Here is a tiny trained network, its code and every weight. The questions are about switching its units off for an input and a target symbol, where a switched-off unit gives its printed mean instead of its output.

import numpy as np


def w(rows, s, z=0):
    codes = np.array(rows[::2]) - 128.0
    scale = np.full(codes.shape[1], s)
    scale[-1] = z or s
    return codes * scale


def norm(h):
    return h / np.sqrt((h * h).mean(-1, keepdims=True) + 1e-5)


def softmax(a):
    e = np.exp(a - a.max(-1, keepdims=True))
    return e / e.sum(-1, keepdims=True)


def log_softmax(a):
    a = a - a.max(-1, keepdims=True)
    return a - np.log(np.exp(a).sum(-1, keepdims=True))


def net(x, mask):
    ids = ['Ωβεημπτφψ'.index(c) for c in x.split()]
    T = len(ids)
    res = E[ids] + P[:T]
    u = 0
    for l in range(3):
        r = norm(res)
        for j in range(3):
            rows = slice(3 * j, 3 * j + 3)
            q, k, v = (r @ M[l][rows].T for M in (Q, K, V))
            z = softmax(np.where(np.tri(T) > 0, q @ k.T / 3**0.5, -1e9)) @ v
            o = O[l][rows]
            res = res + np.where(mask[u + j], z, o[:, -1]) @ o[:, :-1]
        u += 3
    return log_softmax(norm(res)[-1] @ U[:, :-1].T + U[:, -1])


Q, K, V, O = {}, {}, {}, {}
E = w([
[156,230,233],'Ω',
[108,94,105],'β',
[147,138,168],'ε',
[148,138,168],'η',
[111,96,102],'μ',
[183,170,108],'π',
[254,42,151],'τ',
[81,146,142],'φ',
[89,31,190],'ψ',
],0.0032)
P = w([
[120,254,79],'0',
[139,249,58],'1',
[126,247,43],'2',
[123,252,49],'3',
[128,254,67],'4',
[137,251,58],'5',
[130,254,51],'6',
[112,251,70],'7',
[134,241,52],'8',
[128,244,14],'9',
],0.00028)
Q[0] = w([
[201,50,153],'0.h0',
[252,57,156],'0.h0',
[124,29,91],'0.h0',
[139,110,197],'0.h1',
[84,97,100],'0.h1',
[197,170,176],'0.h1',
[186,101,176],'0.h2',
[233,244,236],'0.h2',
[139,190,179],'0.h2',
],0.0039)
K[0] = w([
[61,85,193],'0.h0',
[84,108,204],'0.h0',
[104,74,138],'0.h0',
[132,136,197],'0.h1',
[188,104,120],'0.h1',
[88,119,163],'0.h1',
[173,136,254],'0.h2',
[229,103,142],'0.h2',
[206,82,117],'0.h2',
],0.0047)
V[0] = w([
[56,74,202],'0.h0',
[72,115,161],'0.h0',
[159,92,152],'0.h0',
[16,130,208],'0.h1',
[49,108,115],'0.h1',
[65,198,101],'0.h1',
[132,186,73],'0.h2',
[73,178,157],'0.h2',
[193,2,73],'0.h2',
],0.0018)
O[0] = w([
[164,235,18,199],'0.h0',
[95,128,26,189],'0.h0',
[184,124,170,84],'0.h0',
[101,71,47,254],'0.h1',
[127,68,129,239],'0.h1',
[49,115,48,213],'0.h1',
[70,171,155,133],'0.h2',
[121,196,130,190],'0.h2',
[147,1,154,68],'0.h2',
],0.0012,0.00031)
Q[1] = w([
[186,177,218],'1.h0',
[172,190,254],'1.h0',
[54,58,42],'1.h0',
[97,133,98],'1.h1',
[165,87,81],'1.h1',
[63,95,141],'1.h1',
[122,170,147],'1.h2',
[151,106,158],'1.h2',
[158,118,130],'1.h2',
],0.0059)
K[1] = w([
[199,137,118],'1.h0',
[253,132,130],'1.h0',
[44,148,141],'1.h0',
[117,113,126],'1.h1',
[84,126,159],'1.h1',
[122,79,105],'1.h1',
[146,107,122],'1.h2',
[132,151,115],'1.h2',
[134,167,137],'1.h2',
],0.0073)
V[1] = w([
[184,161,248],'1.h0',
[119,201,251],'1.h0',
[71,154,46],'1.h0',
[145,88,26],'1.h1',
[231,190,114],'1.h1',
[38,184,220],'1.h1',
[67,132,189],'1.h2',
[98,110,168],'1.h2',
[25,129,46],'1.h2',
],0.002)
O[1] = w([
[83,126,117,42],'1.h0',
[77,151,152,99],'1.h0',
[182,164,158,211],'1.h0',
[113,132,86,171],'1.h1',
[151,112,97,45],'1.h1',
[135,113,251,149],'1.h1',
[119,146,185,148],'1.h2',
[123,146,157,134],'1.h2',
[157,75,152,253],'1.h2',
],0.0025,0.00048)
Q[2] = w([
[213,5,89],'2.h0',
[56,231,173],'2.h0',
[178,50,106],'2.h0',
[3,176,217],'2.h1',
[112,165,197],'2.h1',
[66,149,239],'2.h1',
[254,81,30],'2.h2',
[109,172,220],'2.h2',
[29,87,82],'2.h2',
],0.0042)
K[2] = w([
[174,74,165],'2.h0',
[126,226,72],'2.h0',
[141,83,175],'2.h0',
[36,72,132],'2.h1',
[94,113,165],'2.h1',
[38,75,180],'2.h1',
[254,113,106],'2.h2',
[49,138,183],'2.h2',
[100,68,54],'2.h2',
],0.0061)
V[2] = w([
[77,47,228],'2.h0',
[67,165,96],'2.h0',
[172,76,231],'2.h0',
[14,12,205],'2.h1',
[131,192,179],'2.h1',
[12,125,91],'2.h1',
[226,115,192],'2.h2',
[130,90,2],'2.h2',
[55,162,142],'2.h2',
],0.0023)
O[2] = w([
[93,109,236,121],'2.h0',
[105,141,95,187],'2.h0',
[148,39,251,52],'2.h0',
[85,53,117,165],'2.h1',
[148,150,74,114],'2.h1',
[7,128,129,223],'2.h1',
[207,47,155,4],'2.h2',
[95,199,205,202],'2.h2',
[110,120,47,182],'2.h2',
],0.0026,0.0002)
U = w([
[149,242,197,104],'Ω',
[136,49,17,173],'β',
[125,144,219,93],'ε',
[129,136,216,61],'η',
[147,118,76,2],'μ',
[247,241,75,133],'π',
[240,34,165,167],'τ',
[1,215,101,207],'φ',
[76,7,209,110],'ψ',
],0.0082,0.004)

Each question gives the input, a string of symbols that net reads in full, and the target symbol t.
The units are the heads (3 rows each of Q, K, V and O). Each row of codes is followed by its name. A weight is (code - 128) times the scale printed after its matrix; where a second scale follows, it is the last column's (O and U).
mask holds one flag per head, layer by layer. A switched-off head (its flag False) gives its mean, the last column of its rows in O, instead of its output. The means were averaged over made-up inputs and are rounded, as every weight is.
A unit's drop is (log p(t) with every unit on - log p(t) with that unit switched off) / (log p(t) with every unit on - log p(t) with every unit switched off).
The circuit of an input: a set's keep is (log p(t) with only the set's units on - log p(t) with every unit switched off) / (log p(t) with every unit on - log p(t) with every unit switched off). Starting from all 9 units, units are removed one at a time, each time the one whose removal leaves the highest keep (on an exact tie, the one counted first), for as long as the keep stays at least 0.8.
circuit, biggest first: the units of the circuit, biggest drop first
most important unit: the unit with the biggest drop
heads that matter: for each layer, one digit per head in row order, 1 if its drop is at least 0.15 and else 0, layers parted by /
input φ β φ ψ β, target ψ: circuit, biggest first	1.h2, 2.h0
input β β β π η β, target π: heads that matter	000 / 110 / 011
input φ φ β, target φ: most important unit	0.h2
input η ε π β β ε, target π: circuit, biggest first	1.h2, 2.h2, 1.h0, 1.h1
input φ π β μ, target π: circuit, biggest first	1.h0, 2.h1
input τ ε φ β η, target φ: circuit, biggest first	1.h0, 2.h2
input ψ β τ β μ β η ε β η, target τ: circuit, biggest first	2.h2, 0.h2
input φ β τ β, target τ: heads that matter	000 / 101 / 001
input τ η β μ, target τ: circuit, biggest first	1.h0, 2.h2
input η β η β φ β β, target φ: heads that matter	000 / 000 / 001
input Ω β β β ψ ε β Ω β ε, target ψ: heads that matter	000 / 100 / 011
input ψ μ β ε β β, target ψ: circuit, biggest first	0.h2, 2.h0
input β π η, target π: circuit, biggest first	1.h1, 2.h0
input φ φ β τ μ π π β ε, target π: most important unit	2.h0
input β η Ω β η Ω φ η, target φ: heads that matter	001 / 101 / 011
input β π η ε β, target π: circuit, biggest first	2.h1, 1.h0
input φ ε τ β ε, target τ: circuit, biggest first	1.h1, 2.h2
input β τ β, target τ: heads that matter	001 / 100 / 001
input η β ψ Ω π η ψ η, target ψ: heads that matter	000 / 110 / 011
input φ ε ε, target φ: most important unit	1.h0
input φ φ β β β β ψ μ μ, target ψ: heads that matter	000 / 101 / 111
input φ τ η ε μ, target τ: heads that matter	000 / 110 / 101
input β φ τ η, target τ: circuit, biggest first	2.h2, 1.h0
input η φ ψ ε ψ β β β ε, target ψ: heads that matter	000 / 110 / 011
